Below is a small trained network, with its code and all its weights. Each question gives an input and a class and asks what happens when units are switched off, that is, made to give their printed mean instead of their output.

import numpy as np


def w(rows, s, z=0):
    codes = np.array(rows[::2]) - 128.0
    scale = np.full(codes.shape[1], s)
    scale[-1] = z or s
    return codes * scale


def f(y):
    return y / 2 * (1 + np.tanh(0.7978845608 * (y + 0.044715 * y**3)))


def log_softmax(a):
    a = a - a.max(-1, keepdims=True)
    return a - np.log(np.exp(a).sum(-1, keepdims=True))


def net(x, mask):
    res = np.array(x, float).reshape(1, 5) / 4 @ E
    y = f(res @ A[0][:, :-1].T + A[0][:, -1])
    res = res + np.where(mask, y, B[0][:, -1]) @ B[0][:, :-1]
    return log_softmax(res[-1] @ U[:, :-1].T + U[:, -1])


A, B = {}, {}
E = w([
[215,90,204,209,165,109,49,206,81,164,88,38],'x0',
[215,2,70,143,79,149,168,185,216,156,39,208],'x1',
[238,202,170,213,89,105,224,121,150,78,204,152],'x2',
[88,165,75,150,73,31,75,199,177,192,213,131],'x3',
[121,19,223,87,4,31,150,63,54,169,153,148],'x4',
],0.0062)
A[0] = w([
[199,118,198,220,187,123,64,211,88,174,96,44,66],'N1',
[54,254,182,125,186,112,83,77,46,70,227,48,54],'N2',
[221,173,159,216,102,114,201,128,171,58,176,162,88],'N3',
[131,226,24,191,246,221,112,207,205,63,105,115,58],'N4',
[191,52,58,165,103,151,150,201,211,135,91,200,4],'N5',
[94,154,64,168,102,47,90,203,175,198,198,134,100],'N6',
[44,72,61,54,178,175,56,152,131,179,49,121,114],'N7',
[161,106,163,127,198,212,175,59,91,51,60,125,97],'N8',
[210,192,158,220,103,128,215,129,145,73,184,156,80],'N9',
[61,178,47,47,120,154,193,52,172,84,166,214,85],'N10',
[155,92,175,106,170,201,169,72,81,58,55,133,104],'N11',
[93,163,52,166,96,52,89,204,176,199,191,140,94],'N12',
],0.0055,0.0027)
B[0] = w([
[57,105,77,222,37,188,148,236,72,22,182,109,224],'N1',
[245,38,63,180,148,212,241,129,192,242,4,208,253],'N2',
[68,117,53,105,203,68,44,65,79,142,112,50,185],'N3',
[72,63,239,131,43,15,186,43,76,174,203,223,254],'N4',
[224,91,93,156,141,175,210,126,175,197,36,175,199],'N5',
[171,220,186,43,133,166,111,144,199,104,149,126,191],'N6',
[79,135,73,111,205,72,58,62,72,137,126,59,219],'N7',
[182,215,190,51,116,170,91,165,211,111,162,117,197],'N8',
[71,126,59,90,217,80,36,71,73,144,113,52,186],'N9',
[75,96,71,236,47,193,141,254,45,34,168,80,202],'N10',
[159,210,185,57,124,143,104,151,189,113,180,125,193],'N11',
[175,199,189,66,139,173,98,134,199,101,144,109,193],'N12',
],0.0066,0.0079)
U = w([
[182,99,82,157,156,175,199,127,159,204,36,164,88],'0',
[96,123,87,195,71,170,131,205,84,7,163,105,17],'1',
[97,138,70,104,233,84,50,70,95,136,115,81,134],'2',
[158,223,215,62,139,160,102,141,190,98,157,125,167],'3',
[101,77,254,129,50,38,168,64,85,167,182,187,254],'4',
],0.011,0.0006)

Each question gives the input, the list of numbers given to net, and the class t.
The units are the neurons (one row each of A and B). Each row of codes is followed by its name. A weight is (code - 128) times the scale printed after its matrix; where a second scale follows, it is the last column's (A, B and U).
mask holds one flag per neuron, in row order. A switched-off neuron (its flag False) gives its mean, the last column of its row in B, instead of its output. The means were averaged over made-up inputs and are rounded, as every weight is.
A unit's drop is (log p(t) with every unit on - log p(t) with that unit switched off) / (log p(t) with every unit on - log p(t) with every unit switched off).
The circuit of an input: a set's keep is (log p(t) with only the set's units on - log p(t) with every unit switched off) / (log p(t) with every unit on - log p(t) with every unit switched off). Starting from all 12 units, units are removed one at a time, each time the one whose removal leaves the highest keep (on an exact tie, the one counted first), for as long as the keep stays at least 0.8.
circuit, biggest first: the units of the circuit, biggest drop first
k most important neurons: the k neurons with the biggest drops, biggest first
drop when u is switched off: that unit's drop, to one decimal
input [0,5,8,2,-2], class 2: circuit, biggest first : N3
input [5,2,1,6,-2], class 3: 3 most important neurons : N6; N12; N10
input [-5,1,0,-1,-1], class 1: 2 most important neurons : N10; N2
input [7,-7,-4,-8,5], class 3: 4 most important neurons : N11; N8; N10; N5
input [6,0,2,6,5], class 1: 2 most important neurons : N1; N4
input [2,-6,-5,-7,6], class 3: circuit, biggest first : N11; N8
input [8,6,4,0,-1], class 1: 2 most important neurons : N1; N2
input [-7,7,8,2,6], class 2: circuit, biggest first : N3; N9
input [-2,-6,6,3,2], class 0: 2 most important neurons : N2; N7
input [1,5,6,-8,-4], class 3: 2 most important neurons : N8; N11
input [-7,-6,-6,-6,6], class 1: 3 most important neurons : N10; N4; N5
input [-3,2,-4,-3,4], class 2: circuit, biggest first : N4; N2
input [-2,4,8,-1,-7], class 2: 2 most important neurons : N9; N3
input [-8,1,-6,4,2], class 1: circuit, biggest first : N10
input [5,-3,1,-1,2], class 1: 3 most important neurons : N4; N1; N5
input [1,-8,-5,5,1], class 0: drop when N2 is switched off : 1.0
input [5,0,-3,1,-8], class 4: drop when N4 is switched off : 1.1
input [0,-1,1,7,-7], class 3: drop when N6 is switched off : 3.0
